Each row of numbers belongs to one of the things below and depends on some of the facts about them. Some rows are named. Which thing is each other row?

Some things and their rows:
[-33 -32  15 -16  -2 -15  12  -2  32   1  43  19   2  19 -51   1  26  14
 -18 -25  30 -25 -26  -8  -1  -4  30  23 -14   9   8  14 -43  -1  -6] -> <1739>
[ -7  22  25 -10   9 -43  28 -38  -1 -40  65   1  26  -8  69  20 -25  26
  11  28  49 -14 -11  16  -4 -20  -2 -36  -4 -49 -29   1 -12   7 -16] -> <1882>
[ 68  23   9  11 -27 -24  10 -28 -24  34  20 -22 -43 -32 -28 -28  39  -5
   7  23 -10  -9  -7 -20  13   2  35  23   7  -4 -20   1   7 -26  19] -> <454>
[ 72  25   9  12 -29 -27  12 -33 -27  40  24 -25 -44 -37 -30 -29  45  -6
   8  27 -11 -11  -9 -23  13   2  40  25   7  -4 -20   0   9 -27  20] -> <369>
[-35 -54  31 -21 -43  -6  30  -9  48  23  12  85  -1  35 -77 -12   8  26
  18 -20  47 -43  -5  12 -23 -30  -6 -21 -38  28  12  26 -11  29   5] -> <1083>
[ 27  -3  -5 -17   3 -15  36  -2  22  10   3 -43 -27  -1  22 -26 -50  24
  13  14  31  22 -10   0   0  -1  24  -6 -20  -9  -9  14 -13 -14 -18] -> <1603>
[-25  36   8  43 -23  -9 -29 -23  29 -15 -24  45  42  -7  -4 -13  10 -12
  21  16 -12  -5  15   2 -21   3 -12 -37  11  -4  22  -1  11  32   2] -> <1659>
[-41 -28  27  -1  20   4  -2  36  10  -3  33  24   6   7 -72   6  26  14
 -27 -25  21 -47 -23 -14 -10  -4   1  66  -7  21   7  -2 -47  14  14] -> <476>
[  6   2   7   3  49   5  47  12  20  -7  -6 -38 -20 -21  36 -23 -55  33
  28  46  27  35 -30   7 -15  -1  29   8  -9 -19 -21   5 -19  20 -18] -> <642>
[ 18  11 -27 -63  -2   2   6   4 -12 -16 -15 -20 -12   9 -29   3 -20   1
  32 -28 -38   7 -11   1 -17  41 -13  -2  25 -26   0  -4 -20 -38 -20] -> <226>
[  2 -33 -36   4  25   9  28 -22 -49 100 -33 -14   1 -11   7  20  -4 -46
   4  -5  16  -8 -27 -37  -4  31   1  -1  32  -8 -29  -3  17  13 -19] -> <378>
[-34  43 -12  20 -11  -1 -37 -16  26 -38 -10  18  39  -5  17  11  25 -22
  10   5 -37   4   2   8 -17  26   3 -19  20  -3  28 -18  10  14 -18] -> <891>
[ 27  -3  -8  -9   9  11  13   2 -15  11 -15  -5 -20  -4 -15 -12 -14   7
  12   2   0  12  -8  -1   8   3   1   2   6  -6  -9  -4  -3  -5   2] -> <128>
[  7  26  27  -9  -9 -33  -3 -27 -32 -37  60  25  25  -5  22  24   4  11
  -3  -1  22 -41   6   8   7 -19 -33 -16   8 -33 -22 -13  -7  -8   8] -> <437>
[ -4  55   9  53 -22 -25 -36 -37  18 -12   4  12  30 -28   5 -14  44 -23
   4  27 -22  -8   5 -13  -8  11  22  -9  20  -7  16  -5   7  14   3] -> <1576>
[ 36   5  -3 -10  -2   3   9  -3 -12   3  -7  -5 -23  -4 -24 -21  -9  11
  12   1  -6  11  -5   0  11   1   4   3   5  -7  -8  -3  -9 -15   6] -> <1646>
[ 62  11  -3  12   3   5 -20  -9 -13 -23   4  -7 -23   9 -30 -36   1  27
 -26 -16   3  41  11   4  72 -31  14 -11   5 -13   6   2 -30 -34  26] -> <1376>
[ 27  -3  -7  -7   8   8  13   2 -14  12 -15  -5 -19  -4 -17 -14 -17   8
  11   1  -1  11  -7  -1   8   2   0   3   8  -8 -10  -2  -6  -6   1] -> <1888>
[ 24 -12 -16 -17  -9  11  17  16  -5  14  -4 -20 -31   7   3  -4 -20   5
  -7  -7   8   5  -3   6  13   1   3  14 -16  18  -1 -13  13 -13  -8] -> <765>
[ 22   9  12  14  32  35  -8  59 -44  -5 -26   2 -18 -20 -49 -10 -11  12
  -1   2 -18 -17  -3  -7  -3   1 -37  66  12  13 -12 -29 -10   9  31] -> <1801>

How the things are related:
<667> ψ:<1677> δ:a
<836> ψ:<666> δ:c
<1882> ψ:<496> δ:d
<940> ψ:<1795> δ:a
<1868> δ:a
<517> ψ:<1068> δ:a
<1296> ψ:<1801> δ:d
<516> δ:c
<222> ψ:<1712> δ:a
<775> ψ:<516> δ:c
<1834> ψ:<1073> δ:a
<1649> ψ:<179> δ:b
<1083> ψ:<390> δ:g
<1620> ψ:<139> δ:e
<1783> ψ:<848> δ:b
<556> ψ:<1834> δ:a
<958> ψ:<1678> δ:b
<1677> ψ:<378> δ:e
<945> ψ:<1836> δ:a
<848> ψ:<711> δ:a
<619> ψ:<1326> δ:a
<686> ψ:<962> δ:e
<1621> ψ:<1902> δ:a
<390> ψ:<374> δ:e
<1899> ψ:<549> δ:f
<1804> ψ:<514> δ:b
<1400> ψ:<1417> δ:a
<351> ψ:<768> δ:e
<1363> ψ:<1619> δ:a
<549> ψ:<1588> δ:a
<1639> ψ:<1087> δ:a
<795> ψ:<832> δ:c
<1619> ψ:<1578> δ:f
<1576> ψ:<399> δ:b
<348> ψ:<1962> δ:b
<369> ψ:<454> δ:a
<1939> ψ:<511> δ:d
<546> ψ:<144> δ:e
<378> ψ:<491> δ:a
<531> ψ:<642> δ:c
<666> ψ:<339> δ:d
<1912> ψ:<606> δ:g
<1847> ψ:<1503> δ:a
<1801> ψ:<965> δ:a
<1503> ψ:<1052> δ:d
<702> ψ:<517> δ:b
<1832> ψ:<1400> δ:a
<1376> ψ:<1768> δ:a
<1326> ψ:<289> δ:a
<480> ψ:<556> δ:c
<1712> ψ:<1376> δ:b
<765> ψ:<1937> δ:e
<1073> ψ:<1828> δ:a
<606> ψ:<365> δ:c
<649> ψ:<244> δ:a
<1136> ψ:<1912> δ:b
<1768> ψ:<1847> δ:a
<289> δ:e
<44> ψ:<940> δ:a
<70> ψ:<1898> δ:b
<464> ψ:<1909> δ:a
<1563> ψ:<698> δ:a
<942> ψ:<546> δ:b
<124> δ:a
<551> ψ:<1656> δ:a
<1513> δ:a
<1145> ψ:<778> δ:d
<1052> ψ:<1783> δ:e
<642> ψ:<706> δ:a
<476> ψ:<1733> δ:g
<454> ψ:<442> δ:a
<192> δ:a
<781> ψ:<504> δ:f
<1418> ψ:<1939> δ:e
<955> ψ:<1412> δ:a
<1588> ψ:<1620> δ:a
<1687> ψ:<1190> δ:c
<1494> ψ:<707> δ:a
<1733> ψ:<619> δ:b
<763> ψ:<1928> δ:b
<704> ψ:<765> δ:a
<1412> ψ:<1083> δ:b
<1962> ψ:<942> δ:a
<391> ψ:<1646> δ:d
<339> ψ:<1136> δ:a
<837> ψ:<1374> δ:a
<1109> δ:a
<128> ψ:<1888> δ:a
<1739> ψ:<1941> δ:g
<1190> ψ:<551> δ:f
<768> ψ:<781> δ:d
<698> ψ:<836> δ:a
<1062> ψ:<1330> δ:c
<1374> ψ:<437> δ:a
<534> ψ:<1576> δ:e
<1725> ψ:<763> δ:e
<1560> ψ:<124> δ:a
<706> ψ:<70> δ:b
<187> ψ:<1037> δ:d
<559> ψ:<20> δ:c
<793> ψ:<1832> δ:e
<711> ψ:<1563> δ:c
<1625> ψ:<725> δ:a
<1571> ψ:<1725> δ:a
<501> ψ:<1718> δ:g
<1913> ψ:<222> δ:b
<139> ψ:<945> δ:a
<832> ψ:<702> δ:a
<1463> ψ:<348> δ:d
<725> ψ:<1687> δ:d
<1921> δ:b
<1795> δ:d
<226> ψ:<1771> δ:a
<365> ψ:<353> δ:a
<20> ψ:<1894> δ:b
<374> ψ:<1639> δ:a
<511> ψ:<667> δ:a
<1642> ψ:<1659> δ:a
<1331> ψ:<1868> δ:b
<1068> ψ:<861> δ:a
<1002> δ:b
<1646> ψ:<1635> δ:a
<1828> ψ:<1415> δ:a
<780> ψ:<1243> δ:b
<1417> ψ:<1571> δ:c
<1746> ψ:<704> δ:a
<1898> ψ:<53> δ:a
<1603> ψ:<1882> δ:e
<1432> ψ:<1913> δ:f
<882> ψ:<1642> δ:d
<962> ψ:<226> δ:b
<399> ψ:<1002> δ:f
<953> ψ:<52> δ:c
<1909> ψ:<958> δ:a
<491> ψ:<793> δ:a
<1324> ψ:<1649> δ:e
<1692> δ:e
<53> ψ:<953> δ:f
<368> ψ:<1331> δ:b
<778> ψ:<1603> δ:g
<1035> ψ:<891> δ:b
<754> ψ:<531> δ:a
<1037> ψ:<480> δ:e
<1944> ψ:<1185> δ:a
<1243> ψ:<1482> δ:a
<179> ψ:<559> δ:b
<1937> δ:c
<1718> ψ:<686> δ:b
<891> ψ:<1921> δ:b
<1902> ψ:<1145> δ:g
<52> ψ:<351> δ:c
<1656> ψ:<1479> δ:a
<1956> ψ:<1899> δ:a
<514> ψ:<1419> δ:d
<1836> ψ:<501> δ:b
<442> ψ:<534> δ:c
<867> ψ:<955> δ:c
<1225> ψ:<1432> δ:e
<1678> ψ:<1463> δ:b
<1941> ψ:<192> δ:a
<858> ψ:<754> δ:a
<1415> ψ:<44> δ:b
<1743> δ:a
<707> ψ:<775> δ:c
<1482> ψ:<369> δ:e
<496> ψ:<795> δ:a
<1928> ψ:<780> δ:f
<504> ψ:<1324> δ:b
<1771> ψ:<1035> δ:c
<922> ψ:<476> δ:b
<437> ψ:<1804> δ:d
<1894> ψ:<1296> δ:a
<353> ψ:<1418> δ:g
<1185> ψ:<464> δ:a
<1651> ψ:<1743> δ:b
<1419> ψ:<391> δ:a
<144> ψ:<1513> δ:b
<1659> ψ:<1062> δ:b
<1888> ψ:<1494> δ:a
<1479> ψ:<1651> δ:a
<1635> ψ:<1739> δ:d
<1087> ψ:<187> δ:e
<244> ψ:<837> δ:a
<1330> ψ:<867> δ:a
<965> ψ:<922> δ:a
<1578> ψ:<1956> δ:c
<861> ψ:<858> δ:b

Name these rows:
No name comes twice in this set of rows, the named rows included.
[-15 -57 -52  -5  35  21  21   4 -38  92 -46 -20  13  19  20  23 -49 -38
 -24 -37  43   4 -13 -32  12  23 -24 -12  19  -1 -16   0   4   9 -26]  <1418>
[ -3  20  24 -10   6 -36  15 -31 -18 -37  60  14  28  -4  48  27 -13  17
   4  13  38 -28  -4  11  -1 -19 -19 -28   4 -39 -29  -8  -9   3  -7]  <1145>
[-52 -17 -16 -96 -13 -23   2   3  32 -35  41   1  14  39 -68  29  15   4
  15 -69 -25 -31 -33  -5 -43  55  10  19  15 -21  21  15 -65 -47 -40]  <501>
[ 60  11   1   0 -29 -23  13  -7 -14  34  16 -35 -40 -16 -22 -27   6   1
  -5   7   7 -14   1 -19  10   2  19  27  -9   6 -11   0   5 -32  11]  <534>
[ -9 -43 -46   1  35  20  27 -14 -46  98 -46 -10   9   0  12  26 -20 -44
  -1 -16  22   1 -26 -33   0  30  -9 -12  34  -8 -26  -3  13  20 -25]  <667>
[-39  60 -29 -40 -21 -19 -47 -18  26 -65 -13   1  50   6 -12  19   9 -26
  39 -29 -75  -7   1  -2 -53  71 -18 -27  48 -40  35  -6 -26 -29 -37]  <1836>
[-34  47   7  42  16 -30   6 -39  69 -38   7 -15  40 -22  66 -21 -20   9
  26  56  11  34 -13   4 -27   9  50 -45   2 -34  12  16 -14  36 -31]  <702>
[-14 -49 -47   0  40  24  26 -11 -47  94 -49  -7  13   4  13  26 -25 -43
  -4 -20  25   6 -24 -32   4  27 -13 -14  36  -9 -24  -3   9  21 -25]  <511>
[-69 -78 -25  -1  45  11   4  -6   8  46   4  25  41  45 -24  28  -1 -16
 -56 -65  62  -1 -30 -26  35  -2  10  -9  13   1  10  18 -51  17 -20]  <1912>
[-24  33  10  42 -26  -6 -26 -24  34 -12 -27  55  40  -4  -6 -15   8  -9
  24  17  -9  -9  18   5 -23   1 -16 -43   8  -1  24   0  14  38   3]  <1415>
[-39  47  11  46  26 -25   5 -29  69 -40   3 -16  40 -25  69 -21 -26  13
  25  60  15  35 -16   4 -31   7  47 -36   1 -32  10  14 -17  42 -31]  <861>

Now the same things, written a new way:
Some rows with their names:
[-23 -42 -34 -32 -33  23 -24  35  15  -5 -88 -10 -19  13] -> <1771>
[-14 -56  25 -18 -14 -34  26  29   8  21 -20  19 -15  16] -> <1035>
[-35   3 -11   4  41  34  -6  -6  16  22  66  26  -8 -10] -> <1571>
[ -8  24 -14  61  22  13  42  -5  -8   5   2  19  59  57] -> <1419>
[ 10   0  95 -39 -26  27 -13  28 -13 -12  24  22  13  22] -> <348>
[-33  23  15  28  -5 -31  -2 -48  -5   2   7  15   5 -15] -> <1828>
[-21 -37 -32 -29 -32  25 -25  34  13  -8 -84 -14 -18  10] -> <1578>
[ 28  -1  45 -20  15  -3  55   5  15  16 -22 -61 -28 -13] -> <504>
[ 15  20  -5 -31  -6  60  12  11  34 -26 -88 -87 -32 -12] -> <559>
[ -8  26 -11  45  18   7  29 -10  -5  10   6  20  43  41] -> <1941>
[-22 -28  50  21 -13 -24  20   0 -13  -8  -6 -20  -4 -22] -> <1659>
[  1  44  39 -21  -7  14 -22 -16  -2   8  31  45  15  27] -> <1513>
[ 23   2  47 -21  14  -1  60   5  22  11 -22 -58 -28  -9] -> <1649>
[ 12  -8  20   2 -19 -72   0  47   7 -10  33 -61  13   6] -> <1783>
[ 23 -28 -42 -28 -24  32  -7  -8 -46   5  -3 -17  16 -17] -> <778>
[ 11   1  95 -39 -24  27 -13  28 -13 -12  23  21  11  21] -> <1678>
[  4  42  -8   5  -6 -55 -14  -4   8   7  33 -10  19  21] -> <222>
[ 37  -2 -37   3  -5 -22 -25  -5  -8 -62   5   5 -22  15] -> <1225>
[ -9  25   1   3   8 -11   1 -19   1  18  20  19   9  16] -> <1494>
[ 11  56  15 -15  23  -2  41 -35  41  13  -7 -15 -16  10] -> <1801>

Rows to name:
No name comes twice in this set of rows, the named rows included.
[  3   6 -36  -6 -36  -8 -51  55  15 -42 -28 -93   6   0]  <711>
[ -8  24 -13  54  20   9  38  -7  -7   8   3  21  52  50]  <1374>
[-28  11 -19   4  33   4 -10  -1  20  19  69   6  -5  -8]  <378>
[-13  -9 -41  -8 -18  18 -49  55  17 -35 -16 -87  -5 -14]  <606>
[ 31  25  57 -23 -27  47 -43  24   0 -19   1  64  18  -1]  <1463>
[  1  19  -6   3  10 -13 -12 -18 -30  43  19  13   9   9]  <1621>
[-42 -15   0  21 -38  28 -33  -7  -9 -47 -77 -53  -8 -40]  <480>
[ 47  19   5  -2  13  18  18   3  18  17 -44 -18 -20 -36]  <768>
[  5  45 -18   8  -7 -75 -19   5  16   3  48 -27  20  17]  <848>
[ -7  26 -12  48  19   7  33  -8  -7   9   3  20  49  46]  <837>
[  3 -20 -57 -25 -17  11  -9  15  14 -35  44 -42  11 -24]  <353>
[  7  -7  80 -27 -19  17  -3  26 -11  -8  17  11   7  15]  <144>
[ -3 -27  41   0  -5  -7  22  24  -7   4   2 -14   1   3]  <1651>
[ 40  28  16  -3  10  20  32   1  47  -8 -44 -12 -18 -29]  <1296>

